Below is a small trained network, with its code and all its weights. Each question gives an input and a target symbol and asks what happens when units are switched off, that is, made to give their printed mean instead of their output.

import numpy as np


def w(rows, s, z=0):
    codes = np.array(rows[::2]) - 128.0
    scale = np.full(codes.shape[1], s)
    scale[-1] = z or s
    return codes * scale


def norm(h):
    return h / np.sqrt((h * h).mean(-1, keepdims=True) + 1e-5)


def f(y):
    return np.maximum(y, 0)


def softmax(a):
    e = np.exp(a - a.max(-1, keepdims=True))
    return e / e.sum(-1, keepdims=True)


def log_softmax(a):
    a = a - a.max(-1, keepdims=True)
    return a - np.log(np.exp(a).sum(-1, keepdims=True))


def net(x, mask):
    ids = ['ΔΛΠΦΩβγεζηθξστψ'.index(c) for c in x.split()]
    T = len(ids)
    res = E[ids] + P[:T]
    u = 0
    for l in range(3):
        r = norm(res)
        for j in range(2):
            rows = slice(3 * j, 3 * j + 3)
            q, k, v = (r @ M[l][rows].T for M in (Q, K, V))
            z = softmax(np.where(np.tri(T) > 0, q @ k.T / 3**0.5, -1e9)) @ v
            o = O[l][rows]
            res = res + np.where(mask[u + j], z, o[:, -1]) @ o[:, :-1]
        u += 2
        y = f(norm(res) @ A[l][:, :-1].T + A[l][:, -1])
        res = res + np.where(mask[u : u + 8], y, B[l][:, -1]) @ B[l][:, :-1]
        u += 8
    return log_softmax(norm(res)[-1] @ U[:, :-1].T + U[:, -1])


Q, K, V, O, A, B = {}, {}, {}, {}, {}, {}
E = w([
[145,73,122],'Δ',
[158,77,120],'Λ',
[160,81,120],'Π',
[106,187,180],'Φ',
[123,100,82],'Ω',
[129,74,119],'β',
[177,145,98],'γ',
[157,68,113],'ε',
[134,79,115],'ζ',
[171,142,73],'η',
[116,122,76],'θ',
[69,221,64],'ξ',
[145,132,58],'σ',
[30,123,12],'τ',
[254,185,252],'ψ',
],0.019)
P = w([
[161,8,43],'0',
[184,16,9],'1',
[181,37,9],'2',
[158,74,40],'3',
[142,108,63],'4',
[130,142,84],'5',
[126,187,92],'6',
[119,212,92],'7',
[112,255,123],'8',
],0.0049)
Q[0] = w([
[150,99,217],'L0H1',
[113,190,253],'L0H1',
[135,139,206],'L0H1',
[154,115,180],'L0H2',
[112,105,189],'L0H2',
[240,148,73],'L0H2',
],0.02)
K[0] = w([
[148,69,151],'L0H1',
[168,109,254],'L0H1',
[161,93,200],'L0H1',
[158,132,135],'L0H2',
[156,96,159],'L0H2',
[118,217,47],'L0H2',
],0.024)
V[0] = w([
[101,103,157],'L0H1',
[146,33,248],'L0H1',
[61,150,51],'L0H1',
[211,166,143],'L0H2',
[245,178,133],'L0H2',
[186,147,105],'L0H2',
],0.011)
O[0] = w([
[115,104,153,99],'L0H1',
[164,7,120,5],'L0H1',
[82,209,198,211],'L0H1',
[91,124,210,117],'L0H2',
[89,144,230,131],'L0H2',
[135,184,159,159],'L0H2',
],0.011)
A[0] = w([
[11,76,130,175],'L0N1',
[172,43,167,71],'L0N2',
[161,173,213,155],'L0N3',
[179,74,165,40],'L0N4',
[250,98,175,30],'L0N5',
[126,68,160,113],'L0N6',
[168,131,85,108],'L0N7',
[152,174,122,253],'L0N8',
],0.016,0.0045)
B[0] = w([
[193,128,20,139],'L0N1',
[229,57,42,157],'L0N2',
[211,148,65,222],'L0N3',
[220,86,82,148],'L0N4',
[251,101,119,156],'L0N5',
[160,108,66,144],'L0N6',
[199,165,84,142],'L0N7',
[217,113,98,246],'L0N8',
],0.019,0.011)
Q[1] = w([
[115,252,92],'L1H1',
[68,87,112],'L1H1',
[97,63,134],'L1H1',
[131,113,108],'L1H2',
[24,71,87],'L1H2',
[70,88,103],'L1H2',
],0.031)
K[1] = w([
[2,233,164],'L1H1',
[97,73,115],'L1H1',
[125,83,112],'L1H1',
[142,50,156],'L1H2',
[159,31,115],'L1H2',
[159,48,116],'L1H2',
],0.029)
V[1] = w([
[157,215,110],'L1H1',
[188,189,251],'L1H1',
[104,131,58],'L1H1',
[104,166,109],'L1H2',
[70,170,101],'L1H2',
[226,121,99],'L1H2',
],0.023)
O[1] = w([
[92,223,167,251],'L1H1',
[126,95,253,131],'L1H1',
[118,180,76,171],'L1H1',
[125,170,74,159],'L1H2',
[153,179,51,138],'L1H2',
[46,131,216,240],'L1H2',
],0.021)
A[1] = w([
[167,65,193,77],'L1N1',
[3,79,116,54],'L1N2',
[134,88,144,62],'L1N3',
[78,92,130,6],'L1N4',
[114,112,113,43],'L1N5',
[68,28,127,5],'L1N6',
[49,148,39,160],'L1N7',
[164,116,39,160],'L1N8',
],0.017,0.0031)
B[1] = w([
[123,5,118,166],'L1N1',
[142,229,99,135],'L1N2',
[163,123,124,142],'L1N3',
[118,66,149,128],'L1N4',
[133,129,139,129],'L1N5',
[170,9,60,147],'L1N6',
[192,71,209,255],'L1N7',
[55,122,162,197],'L1N8',
],0.023,0.0059)
Q[2] = w([
[34,93,147],'L2H1',
[30,201,144],'L2H1',
[156,247,107],'L2H1',
[35,66,96],'L2H2',
[117,190,140],'L2H2',
[232,225,205],'L2H2',
],0.014)
K[2] = w([
[45,83,152],'L2H1',
[7,160,135],'L2H1',
[100,241,91],'L2H1',
[78,85,94],'L2H2',
[199,142,113],'L2H2',
[253,182,215],'L2H2',
],0.014)
V[2] = w([
[104,162,163],'L2H1',
[17,35,76],'L2H1',
[123,186,178],'L2H1',
[30,135,98],'L2H2',
[173,125,83],'L2H2',
[254,120,144],'L2H2',
],0.024)
O[2] = w([
[144,122,98,190],'L2H1',
[5,152,110,8],'L2H1',
[173,116,100,223],'L2H1',
[111,212,146,123],'L2H2',
[169,112,156,98],'L2H2',
[164,26,119,123],'L2H2',
],0.028,0.018)
A[2] = w([
[127,128,128,98],'L2N1',
[88,146,243,158],'L2N2',
[94,60,68,99],'L2N3',
[112,178,1,146],'L2N4',
[99,154,143,59],'L2N5',
[54,152,84,3],'L2N6',
[116,130,129,92],'L2N7',
[129,60,39,120],'L2N8',
],0.029,0.0048)
B[2] = w([
[144,136,133,128],'L2N1',
[12,38,129,215],'L2N2',
[42,245,63,176],'L2N3',
[129,1,57,255],'L2N4',
[185,141,141,138],'L2N5',
[203,227,123,141],'L2N6',
[128,141,119,129],'L2N7',
[248,141,203,188],'L2N8',
],0.033,0.0076)
U = w([
[194,22,185,100],'Δ',
[113,135,108,143],'Λ',
[152,136,121,24],'Π',
[112,93,184,194],'Φ',
[98,136,143,229],'Ω',
[107,109,138,254],'β',
[142,85,4,89],'γ',
[151,175,137,79],'ε',
[127,150,251,113],'ζ',
[138,223,185,39],'η',
[113,74,118,185],'θ',
[124,70,129,150],'ξ',
[98,148,126,205],'σ',
[103,131,129,172],'τ',
[166,134,133,78],'ψ',
],0.022,0.0079)

Each question gives the input, a string of symbols that net reads in full, and the target symbol t.
The units are the heads (3 rows each of Q, K, V and O) and the neurons (one row each of A and B). Each row of codes is followed by its name. A weight is (code - 128) times the scale printed after its matrix; where a second scale follows, it is the last column's (O, A, B and U).
mask holds one flag per unit, layer by layer, with each layer's heads first. A switched-off unit (its flag False) gives its mean, the last column of its rows in O or B, instead of its output. The means were averaged over made-up inputs and are rounded, as every weight is.
A unit's drop is (log p(t) with every unit on - log p(t) with that unit switched off) / (log p(t) with every unit on - log p(t) with every unit switched off).
The circuit of an input: a set's keep is (log p(t) with only the set's units on - log p(t) with every unit switched off) / (log p(t) with every unit on - log p(t) with every unit switched off). Starting from the 12 units with the biggest drops (on a tie, the unit counted first), units are removed one at a time, each time the one whose removal leaves the highest keep (on an exact tie, the one counted first), for as long as the keep stays at least 0.8.
circuit, biggest first: the units of the circuit, biggest drop first
most important unit: the unit with the biggest drop
k most important neurons: the k neurons with the biggest drops, biggest first
k most important neurons of layer l: the k neurons of layer l with the biggest drops, biggest first
which heads matter: for each layer, one digit per head in row order, 1 if its drop is at least 0.15 and else 0, layers parted by /
input τ Λ η Φ η ζ, target ζ: most important unit : L0H2
input τ Δ γ σ η η η Π σ, target η: 3 most important neurons : [L0N3 L1N7 L0N5]
input Φ τ Λ Ω, target γ: circuit, biggest first : [L0H1 L1H1 L2N4]
input σ ζ η τ θ, target γ: circuit, biggest first : [L2N4 L1H1]
input Λ ε τ τ Λ η, target γ: circuit, biggest first : [L1H1 L2N4]
input β σ γ Ω, target η: 2 most important neurons of layer 0 : [L0N5 L0N3]
input Φ Λ σ Ω η τ τ Δ, target γ: circuit, biggest first : [L0H1 L2N4 L1H1 L0H2]
input Φ Λ Ω γ η η Φ β, target ζ: circuit, biggest first : [L1H1 L2N4]
input γ β η θ ψ Δ Ω, target Δ: circuit, biggest first : [L0H1 L2H2]
input β Δ Δ σ θ ε Π τ Ω, target γ: circuit, biggest first : [L2N4 L1H1]
input γ η Δ ζ η β η τ γ, target γ: which heads matter : 10 / 11 / 00
input η τ ε, target γ: circuit, biggest first : [L0H1 L1H1 L2N4]
input η ε Δ σ ζ η γ, target ζ: circuit, biggest first : [L1H1 L0H2]
input ζ Ω Φ, target η: circuit, biggest first : [L1H2 L2H2]
input σ Λ Φ Φ σ β, target η: most important unit : L0H1
input η σ Φ, target η: 2 most important neurons : [L0N3 L1N7]
input ζ Φ τ θ η η ε Φ, target ζ: 2 most important neurons : [L0N1 L0N8]
input ε η η η γ θ ψ τ γ, target Δ: which heads matter : 11 / 00 / 01
input ψ Δ η Π ε, target ζ: circuit, biggest first : [L2N4 L1H2]
input η Ω γ, target ζ: which heads matter : 01 / 11 / 10
input Φ Π ψ Δ θ θ τ Ω σ, target γ: 4 most important neurons : [L0N3 L0N8 L2N4 L0N5]
input Π η ψ η σ Π ε γ η, target ζ: which heads matter : 01 / 10 / 00
